Below is a small trained network, with its code and all its weights. Each question gives an input and a target symbol and asks what happens when units are switched off, that is, made to give their printed mean instead of their output.

import numpy as np


def w(rows, s, z=0):
    codes = np.array(rows[::2]) - 128.0
    scale = np.full(codes.shape[1], s)
    scale[-1] = z or s
    return codes * scale


def f(y):
    return y / 2 * (1 + np.tanh(0.7978845608 * (y + 0.044715 * y**3)))


def softmax(a):
    e = np.exp(a - a.max(-1, keepdims=True))
    return e / e.sum(-1, keepdims=True)


def log_softmax(a):
    a = a - a.max(-1, keepdims=True)
    return a - np.log(np.exp(a).sum(-1, keepdims=True))


def net(x, mask):
    ids = ['αζξστφψω'.index(c) for c in x.split()]
    T = len(ids)
    res = E[ids] + P[:T]
    r = res
    for j in range(2):
        rows = slice(2 * j, 2 * j + 2)
        q, k, v = (r @ M[0][rows].T for M in (Q, K, V))
        z = softmax(np.where(np.tri(T) > 0, q @ k.T / 2**0.5, -1e9)) @ v
        o = O[0][rows]
        res = res + np.where(mask[j], z, o[:, -1]) @ o[:, :-1]
    y = f(res @ A[0][:, :-1].T + A[0][:, -1])
    res = res + np.where(mask[2:14], y, B[0][:, -1]) @ B[0][:, :-1]
    return log_softmax(res[-1] @ U[:, :-1].T + U[:, -1])


Q, K, V, O, A, B = {}, {}, {}, {}, {}, {}
E = w([
[75,62,102,135,175],'α',
[2,120,114,98,92],'ζ',
[84,103,115,122,42],'ξ',
[192,170,192,189,89],'σ',
[165,174,143,192,73],'τ',
[87,124,124,156,217],'φ',
[61,196,146,157,193],'ψ',
[186,125,142,152,87],'ω',
],0.02)
P = w([
[144,134,1,67,147],'0',
[68,219,128,211,131],'1',
[173,119,164,70,128],'2',
[72,216,132,225,140],'3',
[174,114,173,83,125],'4',
[76,218,136,234,147],'5',
[171,105,174,86,125],'6',
[76,217,136,243,143],'7',
[175,106,189,85,125],'8',
],0.013)
Q[0] = w([
[167,100,155,63,149],'H0',
[104,106,134,126,152],'H0',
[205,139,169,3,161],'H1',
[118,55,187,79,86],'H1',
],0.012)
K[0] = w([
[112,95,228,139,121],'H0',
[125,128,129,117,147],'H0',
[141,131,252,114,147],'H1',
[114,93,167,94,106],'H1',
],0.017)
V[0] = w([
[164,64,190,104,86],'H0',
[44,170,148,124,192],'H0',
[2,27,126,69,11],'H1',
[43,253,174,222,98],'H1',
],0.0075)
O[0] = w([
[109,82,123,111,81,3],'H0',
[173,122,7,142,141,127],'H0',
[58,140,100,138,86,235],'H1',
[106,199,105,35,174,153],'H1',
],0.014,0.0033)
A[0] = w([
[177,111,123,201,153,246],'N0',
[170,2,121,52,29,106],'N1',
[68,104,140,188,74,92],'N2',
[178,21,118,22,182,213],'N3',
[126,165,218,200,138,45],'N4',
[198,244,141,122,13,149],'N5',
[32,195,121,145,140,235],'N6',
[125,164,144,233,64,4],'N7',
[137,12,72,89,129,43],'N8',
[137,207,30,88,94,214],'N9',
[108,153,105,250,124,164],'N10',
[48,122,115,179,200,26],'N11',
],0.01,0.0047)
B[0] = w([
[183,113,188,94,138,180],'N0',
[95,209,47,40,58,160],'N1',
[128,87,107,162,212,222],'N2',
[161,87,65,243,106,166],'N3',
[109,47,132,110,132,196],'N4',
[42,162,151,180,124,205],'N5',
[194,102,167,118,67,251],'N6',
[80,143,61,118,155,208],'N7',
[2,138,174,223,65,135],'N8',
[100,108,154,63,183,197],'N9',
[193,137,93,60,90,229],'N10',
[57,169,136,191,102,179],'N11',
],0.0095,0.018)
U = w([
[95,133,100,218,121,3],'α',
[122,12,138,69,162,108],'ζ',
[135,190,52,113,102,89],'ξ',
[174,116,179,160,102,210],'σ',
[68,198,152,165,170,92],'τ',
[183,78,62,143,158,134],'φ',
[172,150,104,70,160,158],'ψ',
[254,139,99,86,43,218],'ω',
],0.0094,0.0037)

Each question gives the input, a string of symbols that net reads in full, and the target symbol t.
The units are the heads (2 rows each of Q, K, V and O) and the neurons (one row each of A and B). Each row of codes is followed by its name. A weight is (code - 128) times the scale printed after its matrix; where a second scale follows, it is the last column's (O, A, B and U).
mask holds one flag per unit, heads first, then neurons. A switched-off unit (its flag False) gives its mean, the last column of its rows in O or B, instead of its output. The means were averaged over made-up inputs and are rounded, as every weight is.
A unit's drop is (log p(t) with every unit on - log p(t) with that unit switched off) / (log p(t) with every unit on - log p(t) with every unit switched off).
The circuit of an input: a set's keep is (log p(t) with only the set's units on - log p(t) with every unit switched off) / (log p(t) with every unit on - log p(t) with every unit switched off). Starting from the 12 units with the biggest drops (on a tie, the unit counted first), units are removed one at a time, each time the one whose removal leaves the highest keep (on an exact tie, the one counted first), for as long as the keep stays at least 0.8.
units of the circuit, in order: the units of the circuit, biggest drop first
most important unit: the unit with the biggest drop
top k neurons: the k neurons with the biggest drops, biggest first
which heads matter: for each layer, one digit per head in row order, 1 if its drop is at least 0.15 and else 0, layers parted by /
input ξ σ ζ φ, target α: units of the circuit, in order => (H1)
input σ ψ τ ζ τ φ ψ, target ψ: top 2 neurons => (N9; N5)
input ζ τ σ ψ φ σ ζ ψ, target ξ: top 4 neurons => (N10; N11; N7; N6)
input ζ ζ ω σ φ φ, target ξ: which heads matter => 11
input σ ω ψ τ ξ ω, target τ: top 2 neurons => (N10; N5)
input τ ξ α ξ, target σ: which heads matter => 11
input σ ξ σ α, target τ: which heads matter => 01
input α ψ φ ω ψ ξ ω σ, target φ: top 3 neurons => (N10; N7; N2)
input σ ζ σ τ ψ ξ, target τ: top 3 neurons => (N10; N5; N9)
input α α τ σ τ ω, target φ: units of the circuit, in order => (H1; N7; N2; N10)
input ψ σ ζ ζ ζ ζ, target ψ: top 2 neurons => (N9; N5)
input φ σ σ τ α ω σ σ, target ω: top 2 neurons => (N10; N0)
input ζ φ ω ζ, target ξ: units of the circuit, in order => (N10; H1)
input ψ τ ξ ξ, target ψ: top neuron => (N9)
input σ α ω α ζ ζ σ, target σ: top 3 neurons => (N10; N7; N5)
input ψ ξ τ σ, target ψ: units of the circuit, in order => (H0; H1; N9)
input α ξ σ ξ φ ξ α ξ φ, target φ: units of the circuit, in order => (H1; N3)
input α σ σ α ω α, target φ: units of the circuit, in order => (H1; N10; N2)
input σ φ τ ζ ζ ω φ τ, target τ: units of the circuit, in order => (H1; N5)
input ω ψ ξ ζ τ ψ, target ζ: most important unit => N4
input ω ζ φ ψ τ ψ ξ φ, target ζ: units of the circuit, in order => (N4; H1; H0)
